Here is a tiny trained network, its code and every weight. The questions are about switching its units off for an input and a class, where a switched-off unit gives its printed mean instead of its output.

import numpy as np


def w(rows, s, z=0):
    codes = np.array(rows[::2]) - 128.0
    scale = np.full(codes.shape[1], s)
    scale[-1] = z or s
    return codes * scale


def norm(h):
    return h / np.sqrt((h * h).mean(-1, keepdims=True) + 1e-5)


def f(y):
    return y / 2 * (1 + np.tanh(0.7978845608 * (y + 0.044715 * y**3)))


def log_softmax(a):
    a = a - a.max(-1, keepdims=True)
    return a - np.log(np.exp(a).sum(-1, keepdims=True))


def net(x, mask):
    res = np.array(x, float).reshape(1, 5) / 4 @ E
    u = 0
    for l in range(2):
        y = f(norm(res) @ A[l][:, :-1].T + A[l][:, -1])
        res = res + np.where(mask[u : u + 13], y, B[l][:, -1]) @ B[l][:, :-1]
        u += 13
    return log_softmax(norm(res)[-1] @ U[:, :-1].T + U[:, -1])


A, B = {}, {}
E = w([
[166,159,74,190,168],'x0',
[59,68,90,201,32],'x1',
[197,121,99,116,122],'x2',
[108,147,255,211,67],'x3',
[144,23,209,119,180],'x4',
],0.007)
A[0] = w([
[202,56,106,81,154,127],'0.n0',
[26,209,192,157,58,141],'0.n1',
[128,177,192,74,92,85],'0.n2',
[91,63,155,201,132,103],'0.n3',
[94,116,134,70,167,50],'0.n4',
[71,92,123,3,173,89],'0.n5',
[186,186,205,126,115,97],'0.n6',
[137,119,141,148,91,68],'0.n7',
[152,172,47,95,86,132],'0.n8',
[89,107,171,187,207,2],'0.n9',
[196,150,163,209,153,81],'0.n10',
[145,156,89,217,17,81],'0.n11',
[166,146,162,117,176,23],'0.n12',
],0.012,0.0024)
B[0] = w([
[65,137,183,166,42,223],'0.n0',
[54,208,206,209,132,253],'0.n1',
[160,182,114,111,195,179],'0.n2',
[196,157,115,222,43,198],'0.n3',
[167,105,94,117,139,166],'0.n4',
[128,62,10,135,157,243],'0.n5',
[49,106,81,25,160,195],'0.n6',
[101,144,86,169,118,135],'0.n7',
[138,191,131,101,232,209],'0.n8',
[242,189,97,128,163,157],'0.n9',
[140,74,88,144,190,174],'0.n10',
[127,13,95,72,117,226],'0.n11',
[142,89,164,100,79,162],'0.n12',
],0.014,0.0064)
A[1] = w([
[111,143,138,140,161,173],'1.n0',
[184,134,184,104,126,119],'1.n1',
[11,143,160,52,119,192],'1.n2',
[209,117,133,171,136,3],'1.n3',
[79,115,51,155,129,101],'1.n4',
[96,200,217,55,133,182],'1.n5',
[151,140,102,140,96,53],'1.n6',
[216,51,230,76,114,46],'1.n7',
[161,180,163,172,87,153],'1.n8',
[126,137,74,159,114,140],'1.n9',
[170,34,156,17,199,164],'1.n10',
[63,94,34,20,105,105],'1.n11',
[132,148,169,120,141,20],'1.n12',
],0.011,0.0022)
B[1] = w([
[149,150,124,177,121,148],'1.n0',
[143,124,77,127,138,124],'1.n1',
[210,151,81,146,183,191],'1.n2',
[152,129,136,65,158,135],'1.n3',
[163,110,104,134,152,185],'1.n4',
[190,186,111,120,170,177],'1.n5',
[110,99,157,79,151,125],'1.n6',
[88,92,95,173,106,142],'1.n7',
[21,98,71,59,186,159],'1.n8',
[121,82,207,96,209,154],'1.n9',
[118,32,105,161,94,240],'1.n10',
[250,74,141,126,120,254],'1.n11',
[143,160,80,114,105,122],'1.n12',
],0.016,0.0085)
U = w([
[140,254,111,117,201,171],'0',
[218,23,51,105,155,176],'1',
[98,159,145,13,58,3],'2',
[17,87,153,174,47,162],'3',
],0.012,0.0046)

Each question gives the input, the list of numbers given to net, and the class t.
The units are the neurons (one row each of A and B). Each row of codes is followed by its name. A weight is (code - 128) times the scale printed after its matrix; where a second scale follows, it is the last column's (A, B and U).
mask holds one flag per neuron, layer by layer. A switched-off neuron (its flag False) gives its mean, the last column of its row in B, instead of its output. The means were averaged over made-up inputs and are rounded, as every weight is.
A unit's drop is (log p(t) with every unit on - log p(t) with that unit switched off) / (log p(t) with every unit on - log p(t) with every unit switched off).
The circuit of an input: a set's keep is (log p(t) with only the set's units on - log p(t) with every unit switched off) / (log p(t) with every unit on - log p(t) with every unit switched off). Starting from the 12 units with the biggest drops (on a tie, the unit counted first), units are removed one at a time, each time the one whose removal leaves the highest keep (on an exact tie, the one counted first), for as long as the keep stays at least 0.8.
circuit, biggest first: the units of the circuit, biggest drop first
most important unit: the unit with the biggest drop
k most important neurons: the k neurons with the biggest drops, biggest first
top k neurons in layer l: the k neurons of layer l with the biggest drops, biggest first
drop of u: that unit's drop, to one decimal
input [1,8,1,5,-7], class 3: most important unit	0.n1
input [-3,3,-4,5,-4], class 3: 3 most important neurons	[0.n8 0.n11 0.n3]
input [-7,3,8,7,1], class 3: 3 most important neurons	[0.n3 0.n8 0.n7]
input [-3,2,5,7,-6], class 0: top 2 neurons in layer 0	[0.n1 0.n5]
input [4,-2,-4,5,7], class 0: 2 most important neurons	[0.n11 0.n3]
input [8,-5,-1,-4,7], class 3: circuit, biggest first	[0.n0 1.n11 1.n2]
input [5,3,-5,3,3], class 0: 4 most important neurons	[0.n9 0.n1 1.n10 0.n0]
input [-3,4,-5,2,-8], class 0: 2 most important neurons	[0.n1 1.n2]
input [-1,-1,5,-7,-7], class 0: 3 most important neurons	[0.n8 0.n11 0.n6]
input [6,-3,-6,8,-3], class 0: top 2 neurons in layer 0	[0.n1 0.n6]
input [3,-2,0,-8,-5], class 0: drop of 0.n6	0.3
input [-5,5,-8,2,-2], class 3: drop of 0.n8	0.2
input [0,-1,-3,4,-8], class 0: drop of 1.n3	0.0
input [3,2,-5,4,1], class 3: circuit, biggest first	[0.n1]
